Moves between states:
vi: sosi->supe, dizu->soga, teve->mitu, liru->gope, koda->fivu, keke->vuka, bupe->pave, maza->bizu, gebo->kego, lisu->gami, soga->duno, mino->teni, kego->gila, fivu->kuvi, segi->zezi, vuna->sosi, duno->mino, lelo->zena, pave->liru, lagi->lelo, kuvi->segi, nafi->keke, bizu->vuna, gope->sepo, zena->lisu, bome->sape, baba->liso, niri->nafi, mitu->gebo, vidi->niri, sape->lako, lako->baba
gu: sosi->lisu, gila->supe, dizu->bupe, liso->gila, teve->maza, supe->gami, liru->nafi, keke->segi, teni->sepo, bupe->vidi, maza->lagi, gebo->vuna, vuka->zezi, soga->pave, mino->gope, sepo->vuka, kego->sosi, vuna->zena, duno->liru, pave->niri, nafi->kuvi, bizu->lelo, gope->keke, bome->teve, baba->kego, niri->fivu, mitu->bizu, vidi->koda, sape->mitu, lako->gebo
su: sosi->keke, gila->sepo, dizu->bome, liso->teni, teve->bupe, supe->vuka, liru->gebo, koda->lagi, keke->sosi, teni->liso, bupe->teve, maza->vidi, gami->zezi, gebo->liru, lisu->segi, vuka->supe, soga->sape, mino->baba, sepo->gila, kego->gope, fivu->lelo, segi->lisu, vuna->nafi, duno->lako, lelo->fivu, pave->mitu, lagi->koda, kuvi->zena, zezi->gami, nafi->vuna, bizu->niri, gope->kego, zena->kuvi, bome->dizu, baba->mino, niri->bizu, mitu->pave, vidi->maza, sape->soga, lako->duno
di: sosi->vuna, gila->kego, liso->baba, supe->sosi, liru->pave, keke->nafi, teni->mino, gami->lisu, gebo->mitu, lisu->zena, vuka->keke, soga->dizu, mino->duno, sepo->gope, kego->gebo, fivu->koda, segi->kuvi, vuna->bizu, duno->soga, lelo->lagi, pave->bupe, kuvi->fivu, zezi->segi, nafi->niri, bizu->maza, gope->liru, zena->lelo, baba->lako, niri->vidi, mitu->teve, sape->bome, lako->sape
ni: sosi->kego, gila->liso, teve->bome, supe->gila, liru->duno, koda->vidi, keke->gope, bupe->dizu, maza->teve, gami->supe, gebo->lako, lisu->sosi, vuka->sepo, sepo->teni, kego->baba, fivu->niri, segi->keke, vuna->gebo, lelo->bizu, pave->soga, lagi->maza, kuvi->nafi, zezi->vuka, nafi->liru, bizu->mitu, gope->mino, zena->vuna, niri->pave, mitu->sape, vidi->bupe

In the rows, zero is written as 23.

The rows follow the links: the fewer symbols apart two states are, the more alike their rows tend to be.

Each row is also shifted at random along 2 hidden directions that mean nothing.

Some states, each with a row of numbers:
kuvi: [ 18,  23,  22,  21,  24,  23,  26,  22,  25,  28,  28,  23,  25,  25,  24,  16,  22,  23,  24,  20,  25,  24,  24,  25,  27,  27,  23,  27,  19,  21,  23,  24,  25,  23]
lelo: [ 23,  26,  19,  23,  23,  22,  24,  23,  21,  25,  23,  25,  22,  22,  24,  17,  28,  20,  19,  21,  29,  24,  21,  19,  28,  24,  28,  22,  22,  26,  22,  26,  23,  17]
niri: [ 25,  25,  21,  26,  20,  19,  28,  25,  27,  29,  24,  24,  28,  21,  25,  20,  22,  20,  25,  22,  20,  21,  25,  18,  25,  30,  22,  25,  24,  25,  19,  25,  21,  27]
mitu: [ 21,  26,  21,  28,  24,  23,  20,  26,  19,  21,  17,  28,  22,  21,  25,  26,  27,  23,  20,  26,  25,  23,  22,  20,  23,  22,  24,  19,  28,  30,  22,  25,  23,  22]
liso: [  4,  23,  26,  20,  22,  23,  21,  23,  22,  15,  21,  21,  19,  23,  20,  31,  27,  21,  22,  26,  26,  24,  20,  20,  22,  16,  28,  19,  26,  24,  26,  22,  18,  19]
lako: [ 30,  23,  23,  23,  23,  22,  21,  24,  22,  17,  20,  22,  21,  20,  22,  29,  27,  23,  24,  27,  25,  23,  22,  20,  20,  21,  26,  19,  26,  24,  27,  25,  19,  23]
duno: [ 35,  22,  24,  21,  19,  20,  25,  24,  28,  20,  25,  18,  25,  20,  22,  27,  23,  23,  30,  26,  19,  21,  25,  18,  21,  27,  21,  23,  24,  20,  26,  25,  17,  29]
liru: [ 11,  23,  23,  25,  19,  20,  27,  25,  28,  24,  23,  22,  27,  21,  22,  26,  22,  20,  27,  26,  18,  21,  24,  18,  22,  26,  21,  23,  26,  24,  21,  23,  18,  29]
lagi: [ 12,  25,  19,  26,  29,  27,  19,  23,  17,  26,  22,  28,  22,  24,  27,  18,  27,  27,  20,  21,  29,  26,  24,  27,  26,  25,  25,  23,  22,  24,  25,  26,  29,  20]
maza: [ 27,  25,  20,  28,  29,  27,  20,  25,  18,  27,  19,  30,  23,  23,  28,  21,  24,  28,  20,  24,  26,  24,  26,  29,  24,  25,  22,  22,  25,  26,  23,  25,  30,  23]
gila: [ 22,  23,  28,  23,  23,  25,  24,  23,  24,  19,  22,  23,  21,  26,  20,  30,  23,  22,  21,  24,  24,  25,  20,  25,  23,  16,  26,  22,  26,  25,  23,  19,  23,  21]
pave: [ 20,  23,  23,  27,  23,  22,  24,  26,  25,  27,  23,  25,  27,  21,  26,  24,  21,  25,  27,  26,  18,  21,  27,  23,  21,  29,  19,  23,  25,  24,  22,  25,  23,  30]
lisu: [ 40,  25,  21,  20,  17,  17,  29,  22,  27,  24,  26,  21,  24,  24,  21,  19,  26,  13,  19,  19,  28,  25,  18,  14,  28,  22,  30,  24,  23,  26,  20,  23,  16,  17]
sape: [ 26,  23,  22,  24,  26,  25,  18,  25,  19,  18,  20,  24,  22,  21,  25,  27,  27,  27,  24,  27,  25,  23,  24,  24,  20,  23,  23,  19,  26,  24,  28,  26,  23,  24]

In each set, the symbols that take the first to the second take the third to the fourth, perhaps in another order. Give the fourth.
Answers are names.
[ 22,  26,  19,  21,  20,  19,  26,  22,  23,  24,  24,  23,  23,  23,  22,  19,  29,  15,  18,  20,  30,  24,  18,  15,  28,  22,  30,  21,  23,  27,  21,  24,  18,  16]
to [ 25,  24,  22,  24,  18,  18,  30,  24,  30,  29,  26,  22,  28,  23,  23,  20,  21,  18,  26,  22,  19,  22,  23,  18,  25,  27,  23,  26,  23,  24,  18,  23,  19,  27]
as [  4,  23,  26,  23,  22,  23,  28,  23,  27,  26,  26,  23,  25,  26,  22,  23,  20,  21,  24,  22,  21,  23,  22,  23,  25,  22,  23,  26,  23,  23,  20,  20,  23,  25]
to kego

[ 14,  21,  28,  21,  24,  25,  21,  23,  25,  19,  25,  20,  23,  23,  22,  29,  21,  27,  28,  26,  20,  22,  26,  27,  19,  23,  21,  24,  23,  19,  28,  23,  22,  27]
to [ 41,  21,  28,  21,  25,  26,  22,  23,  24,  18,  24,  20,  21,  25,  21,  29,  22,  26,  25,  25,  23,  24,  23,  28,  21,  18,  24,  23,  24,  21,  27,  21,  23,  23]
as [ 18,  27,  18,  27,  21,  20,  23,  25,  21,  24,  18,  28,  24,  21,  24,  22,  29,  18,  18,  24,  28,  24,  20,  16,  26,  22,  27,  20,  27,  31,  19,  25,  21,  19]
to nafi

[ 15,  27,  19,  28,  24,  23,  22,  25,  19,  25,  19,  28,  23,  22,  24,  22,  28,  21,  18,  24,  28,  24,  20,  20,  25,  22,  26,  20,  27,  30,  20,  25,  24,  20]
to [ 30,  25,  21,  22,  23,  22,  25,  22,  22,  26,  25,  24,  22,  25,  23,  18,  27,  20,  19,  20,  29,  25,  20,  21,  27,  23,  28,  24,  21,  25,  22,  24,  23,  17]
as [ 16,  23,  22,  24,  26,  24,  19,  26,  21,  22,  22,  23,  24,  21,  26,  25,  25,  29,  28,  26,  21,  21,  28,  25,  20,  29,  20,  21,  24,  22,  28,  28,  24,  28]
to pave

[ 26,  22,  25,  21,  22,  23,  21,  23,  23,  16,  21,  21,  20,  22,  21,  30,  26,  22,  24,  26,  24,  24,  21,  21,  20,  19,  26,  20,  26,  23,  27,  23,  19,  22]
to [ 32,  23,  28,  23,  23,  26,  24,  23,  24,  21,  24,  23,  22,  26,  20,  29,  22,  23,  23,  23,  23,  25,  21,  26,  23,  15,  24,  23,  25,  24,  22,  19,  24,  22]
as [ 27,  23,  26,  24,  23,  25,  23,  23,  22,  20,  21,  25,  21,  25,  21,  30,  24,  22,  21,  25,  24,  25,  21,  24,  23,  16,  25,  21,  27,  26,  23,  19,  24,  21]
to supe

[  6,  23,  26,  22,  19,  21,  29,  22,  28,  24,  25,  21,  25,  26,  20,  25,  21,  18,  24,  22,  22,  24,  21,  20,  25,  20,  25,  26,  24,  24,  20,  19,  20,  23]
to [ 15,  22,  26,  21,  26,  25,  25,  21,  25,  27,  29,  22,  24,  27,  24,  18,  20,  25,  24,  20,  24,  24,  25,  29,  26,  25,  23,  28,  18,  20,  24,  22,  27,  22]
as [ 26,  24,  24,  24,  22,  24,  26,  22,  23,  23,  22,  26,  22,  26,  21,  26,  24,  19,  19,  22,  26,  25,  19,  23,  26,  16,  27,  24,  26,  27,  20,  19,  24,  19]
to zena

[ 11,  24,  22,  21,  22,  21,  26,  22,  25,  27,  27,  22,  24,  24,  24,  16,  24,  21,  23,  20,  25,  24,  23,  21,  27,  27,  26,  26,  20,  23,  22,  25,  22,  21]
to [ 32,  25,  21,  22,  24,  22,  25,  22,  22,  25,  25,  24,  23,  25,  23,  17,  26,  21,  19,  20,  29,  25,  21,  22,  28,  23,  27,  24,  21,  24,  22,  24,  24,  17]
as [ 34,  23,  23,  22,  21,  21,  23,  25,  26,  21,  23,  20,  25,  20,  24,  25,  23,  25,  29,  27,  19,  21,  26,  20,  20,  29,  21,  23,  24,  20,  27,  26,  19,  29]
to sape

[  7,  20,  29,  25,  26,  29,  23,  23,  25,  23,  25,  23,  24,  27,  23,  28,  17,  29,  27,  25,  18,  23,  26,  34,  21,  22,  18,  27,  23,  20,  25,  19,  29,  28]
to [ 31,  25,  21,  27,  23,  22,  22,  25,  20,  23,  18,  27,  23,  21,  25,  26,  27,  22,  21,  26,  24,  23,  22,  19,  23,  22,  24,  20,  28,  29,  22,  24,  22,  23]
as [ 13,  22,  26,  21,  25,  26,  26,  21,  25,  25,  29,  21,  23,  28,  23,  20,  20,  24,  24,  20,  24,  26,  23,  29,  26,  22,  24,  28,  19,  20,  24,  21,  26,  21]
to zena

[ 16,  23,  24,  26,  23,  24,  27,  24,  26,  29,  26,  24,  27,  25,  24,  21,  19,  24,  26,  22,  20,  23,  25,  26,  24,  26,  20,  28,  22,  22,  20,  22,  27,  27]
to [ 20,  21,  25,  21,  23,  23,  22,  24,  25,  19,  24,  20,  23,  21,  23,  27,  23,  26,  29,  26,  20,  22,  27,  23,  19,  26,  21,  23,  23,  20,  28,  25,  21,  28]
as [ 24,  23,  26,  21,  26,  27,  24,  21,  22,  23,  26,  23,  21,  28,  23,  21,  23,  23,  20,  20,  28,  26,  21,  29,  26,  18,  26,  26,  21,  23,  24,  21,  28,  18]
to gila

[ 20,  22,  24,  25,  29,  28,  18,  25,  21,  23,  22,  24,  24,  22,  28,  25,  22,  33,  28,  27,  20,  22,  30,  31,  19,  30,  18,  23,  22,  20,  29,  27,  29,  29]
to [ 13,  22,  25,  22,  23,  24,  21,  24,  24,  19,  23,  21,  23,  21,  24,  28,  23,  27,  29,  27,  20,  21,  27,  24,  20,  26,  21,  22,  24,  20,  29,  26,  22,  28]
as [ 21,  24,  21,  23,  25,  24,  25,  23,  24,  28,  27,  24,  25,  24,  26,  15,  23,  25,  24,  20,  24,  24,  26,  26,  26,  30,  23,  27,  19,  21,  23,  25,  26,  24]
to segi

[ 16,  20,  30,  23,  26,  28,  24,  22,  25,  23,  26,  23,  24,  28,  22,  28,  17,  29,  26,  24,  19,  24,  25,  34,  21,  20,  19,  27,  22,  19,  24,  18,  28,  27]
to [ 31,  21,  25,  24,  26,  25,  20,  25,  24,  22,  24,  22,  25,  21,  25,  25,  21,  30,  29,  27,  19,  22,  28,  28,  19,  29,  19,  24,  22,  19,  28,  26,  25,  29]
as [ 25,  23,  28,  23,  25,  27,  24,  21,  22,  23,  24,  25,  21,  28,  21,  26,  22,  23,  20,  22,  25,  26,  21,  29,  25,  15,  25,  25,  24,  24,  22,  18,  27,  20]
to mitu

[ 34,  23,  27,  21,  17,  20,  29,  23,  31,  23,  26,  19,  26,  24,  19,  27,  20,  18,  27,  23,  18,  22,  22,  19,  23,  21,  23,  26,  24,  22,  20,  20,  18,  26]
to [ 24,  24,  26,  23,  21,  23,  27,  22,  25,  22,  23,  24,  22,  26,  20,  26,  24,  18,  19,  22,  25,  26,  19,  21,  26,  16,  27,  24,  25,  26,  20,  19,  21,  18]
as [ 10,  26,  18,  26,  20,  18,  25,  26,  25,  28,  21,  25,  27,  19,  26,  20,  25,  20,  23,  24,  22,  21,  24,  16,  25,  30,  23,  22,  25,  27,  20,  27,  19,  26]
to lagi

[ 28,  27,  18,  27,  22,  20,  24,  25,  21,  26,  20,  27,  25,  20,  25,  20,  27,  20,  19,  23,  26,  23,  22,  17,  25,  26,  25,  21,  26,  30,  20,  26,  22,  22]
to [ 36,  25,  21,  28,  27,  27,  21,  25,  19,  27,  21,  29,  23,  24,  26,  22,  24,  26,  20,  23,  26,  25,  24,  27,  25,  23,  23,  23,  24,  27,  21,  24,  29,  22]
as [ 22,  26,  18,  27,  23,  21,  21,  26,  20,  23,  17,  27,  24,  19,  25,  24,  28,  21,  21,  26,  25,  23,  22,  17,  23,  24,  25,  18,  28,  29,  22,  27,  21,  23]
to mitu

[ 28,  24,  26,  24,  25,  26,  25,  22,  22,  24,  22,  26,  22,  27,  22,  24,  23,  23,  19,  22,  26,  26,  21,  27,  26,  16,  25,  24,  24,  27,  20,  19,  27,  19]
to [ 34,  24,  26,  24,  21,  23,  25,  23,  24,  20,  21,  23,  22,  24,  21,  29,  25,  20,  21,  24,  24,  25,  19,  21,  23,  16,  25,  21,  28,  27,  21,  19,  21,  21]
as [ 36,  25,  23,  26,  22,  23,  23,  25,  22,  21,  19,  25,  22,  22,  22,  28,  26,  21,  20,  25,  24,  24,  20,  20,  23,  19,  25,  20,  28,  29,  21,  22,  22,  23]
to lako

[ 14,  26,  20,  28,  24,  23,  22,  25,  19,  25,  19,  29,  23,  22,  25,  22,  28,  21,  18,  24,  28,  24,  21,  20,  25,  22,  26,  20,  27,  30,  20,  24,  24,  20]
to [ 27,  25,  19,  23,  23,  21,  24,  23,  22,  26,  24,  25,  23,  22,  25,  17,  27,  20,  19,  20,  29,  25,  21,  19,  28,  25,  28,  23,  22,  26,  23,  26,  22,  18]
as [ 17,  20,  30,  20,  25,  27,  22,  22,  24,  19,  26,  20,  22,  26,  22,  28,  19,  29,  28,  26,  20,  24,  26,  30,  20,  21,  21,  25,  22,  18,  28,  21,  25,  26]
to sepo

[ 13,  25,  19,  22,  20,  18,  27,  23,  25,  28,  26,  22,  26,  22,  24,  16,  26,  18,  23,  20,  26,  23,  22,  16,  27,  29,  26,  24,  21,  24,  22,  27,  19,  22]
to [ 29,  26,  18,  26,  19,  17,  28,  25,  27,  29,  23,  24,  29,  20,  25,  19,  25,  19,  25,  24,  21,  21,  24,  15,  25,  31,  23,  23,  24,  27,  18,  26,  19,  27]
as [  6,  25,  24,  28,  29,  29,  20,  23,  17,  24,  20,  30,  21,  26,  25,  24,  25,  27,  17,  23,  28,  26,  23,  31,  26,  17,  24,  22,  25,  28,  22,  21,  32,  19]
to mitu

